Below are the code and all the weights of a small trained network. Each question names an input and a target symbol and asks about switching units off, where a switched-off unit gives its printed mean instead of its output.

import numpy as np


def w(rows, s, z=0):
    codes = np.array(rows[::2]) - 128.0
    scale = np.full(codes.shape[1], s)
    scale[-1] = z or s
    return codes * scale


def f(y):
    return np.maximum(y, 0)


def softmax(a):
    e = np.exp(a - a.max(-1, keepdims=True))
    return e / e.sum(-1, keepdims=True)


def log_softmax(a):
    a = a - a.max(-1, keepdims=True)
    return a - np.log(np.exp(a).sum(-1, keepdims=True))


def net(x, mask):
    ids = ['Σαβγεζθμξφψω'.index(c) for c in x.split()]
    T = len(ids)
    res = E[ids] + P[:T]
    q, k, v = (res @ M[0].T for M in (Q, K, V))
    z = softmax(np.where(np.tri(T) > 0, q @ k.T / 4**0.5, -1e9)) @ v
    res = res + np.where(mask[0], z, O[0][:, -1]) @ O[0][:, :-1]
    y = f(res @ A[0][:, :-1].T + A[0][:, -1])
    res = res + np.where(mask[1:13], y, B[0][:, -1]) @ B[0][:, :-1]
    return log_softmax(res[-1] @ U[:, :-1].T + U[:, -1])


Q, K, V, O, A, B = {}, {}, {}, {}, {}, {}
E = w([
[50,130,173,171],'Σ',
[50,190,254,185],'α',
[185,90,143,95],'β',
[106,89,72,166],'γ',
[244,89,169,54],'ε',
[226,136,128,85],'ζ',
[179,79,82,106],'θ',
[57,172,184,214],'μ',
[157,130,120,126],'ξ',
[149,62,109,125],'φ',
[91,46,78,160],'ψ',
[179,164,106,130],'ω',
],0.0064)
P = w([
[108,117,111,135],'0',
[148,72,249,172],'1',
[129,61,254,205],'2',
[197,112,187,180],'3',
[169,82,173,199],'4',
[170,72,165,210],'5',
[165,45,197,200],'6',
[153,61,210,215],'7',
],0.0077)
Q[0] = w([
[132,98,159,35],'head 1',
[64,189,48,29],'head 1',
[143,2,186,230],'head 1',
[123,179,155,198],'head 1',
],0.0094)
K[0] = w([
[195,97,184,114],'head 1',
[195,66,193,191],'head 1',
[35,185,2,87],'head 1',
[100,132,74,113],'head 1',
],0.0088)
V[0] = w([
[21,62,2,241],'head 1',
[221,184,18,7],'head 1',
[162,44,232,56],'head 1',
[207,29,84,10],'head 1',
],0.0088)
O[0] = w([
[248,183,77,25,99],'head 1',
[194,133,80,218,2],'head 1',
[3,121,79,105,220],'head 1',
[92,100,19,175,126],'head 1',
],0.012,0.0035)
A[0] = w([
[113,185,162,174,115],'neuron 1',
[239,68,195,137,189],'neuron 2',
[169,163,221,138,131],'neuron 3',
[73,185,184,222,96],'neuron 4',
[82,171,88,80,47],'neuron 5',
[100,138,198,47,121],'neuron 6',
[84,120,161,79,21],'neuron 7',
[90,133,171,2,45],'neuron 8',
[186,164,144,42,81],'neuron 9',
[17,102,57,187,144],'neuron 10',
[64,159,104,94,1],'neuron 11',
[197,199,33,194,88],'neuron 12',
],0.0082,0.0094)
B[0] = w([
[160,76,106,98,140],'neuron 1',
[77,187,80,163,240],'neuron 2',
[123,200,74,107,200],'neuron 3',
[160,144,79,124,176],'neuron 4',
[133,62,165,140,128],'neuron 5',
[136,74,182,122,218],'neuron 6',
[125,85,153,195,142],'neuron 7',
[68,207,145,182,188],'neuron 8',
[182,164,175,114,171],'neuron 9',
[183,107,198,108,254],'neuron 10',
[255,31,242,27,128],'neuron 11',
[36,134,117,136,131],'neuron 12',
],0.011,0.0088)
U = w([
[180,71,179,106,130],'Σ',
[174,124,146,219,250],'α',
[31,153,137,91,20],'β',
[104,134,81,185,85],'γ',
[67,134,68,116,116],'ε',
[107,126,94,131,124],'ζ',
[185,171,110,93,49],'θ',
[77,178,44,254,120],'μ',
[186,149,103,30,130],'ξ',
[95,162,151,140,1],'φ',
[122,156,125,29,98],'ψ',
[81,166,74,212,171],'ω',
],0.0067,0.0033)

Each question gives the input, a string of symbols that net reads in full, and the target symbol t.
The units are the heads (4 rows each of Q, K, V and O) and the neurons (one row each of A and B). Each row of codes is followed by its name. A weight is (code - 128) times the scale printed after its matrix; where a second scale follows, it is the last column's (O, A, B and U).
mask holds one flag per unit, heads first, then neurons. A switched-off unit (its flag False) gives its mean, the last column of its rows in O or B, instead of its output. The means were averaged over made-up inputs and are rounded, as every weight is.
A unit's drop is (log p(t) with every unit on - log p(t) with that unit switched off) / (log p(t) with every unit on - log p(t) with every unit switched off).
The circuit of an input: a set's keep is (log p(t) with only the set's units on - log p(t) with every unit switched off) / (log p(t) with every unit on - log p(t) with every unit switched off). Starting from the 12 units with the biggest drops (on a tie, the unit counted first), units are removed one at a time, each time the one whose removal leaves the highest keep (on an exact tie, the one counted first), for as long as the keep stays at least 0.8.
circuit, biggest first: the units of the circuit, biggest drop first
top k neurons: the k neurons with the biggest drops, biggest first
drop of u: that unit's drop, to one decimal
input ε ξ ε θ, target Σ: circuit, biggest first	[neuron 10; head 1; neuron 2]
input ε α Σ ω ε α, target Σ: top neuron	[neuron 10]
input α ε ω ψ α, target β: circuit, biggest first	[head 1; neuron 8]
input ε ζ Σ α α, target Σ: circuit, biggest first	[head 1; neuron 10; neuron 2; neuron 8]
input ω ψ φ, target μ: circuit, biggest first	[head 1; neuron 2; neuron 10]
input α α ε ζ, target β: top 2 neurons	[neuron 8; neuron 10]
input α ω α ε ω Σ α φ, target β: circuit, biggest first	[head 1; neuron 8; neuron 10]
input ω ω ε, target μ: top 3 neurons	[neuron 2; neuron 10; neuron 6]
input ε μ ε ε φ, target Σ: top 4 neurons	[neuron 10; neuron 2; neuron 8; neuron 3]
input ω ε ξ, target μ: drop of neuron 10	0.3
input ε ξ θ, target Σ: drop of neuron 2	0.6
input ω ε ω, target μ: drop of neuron 2	0.3
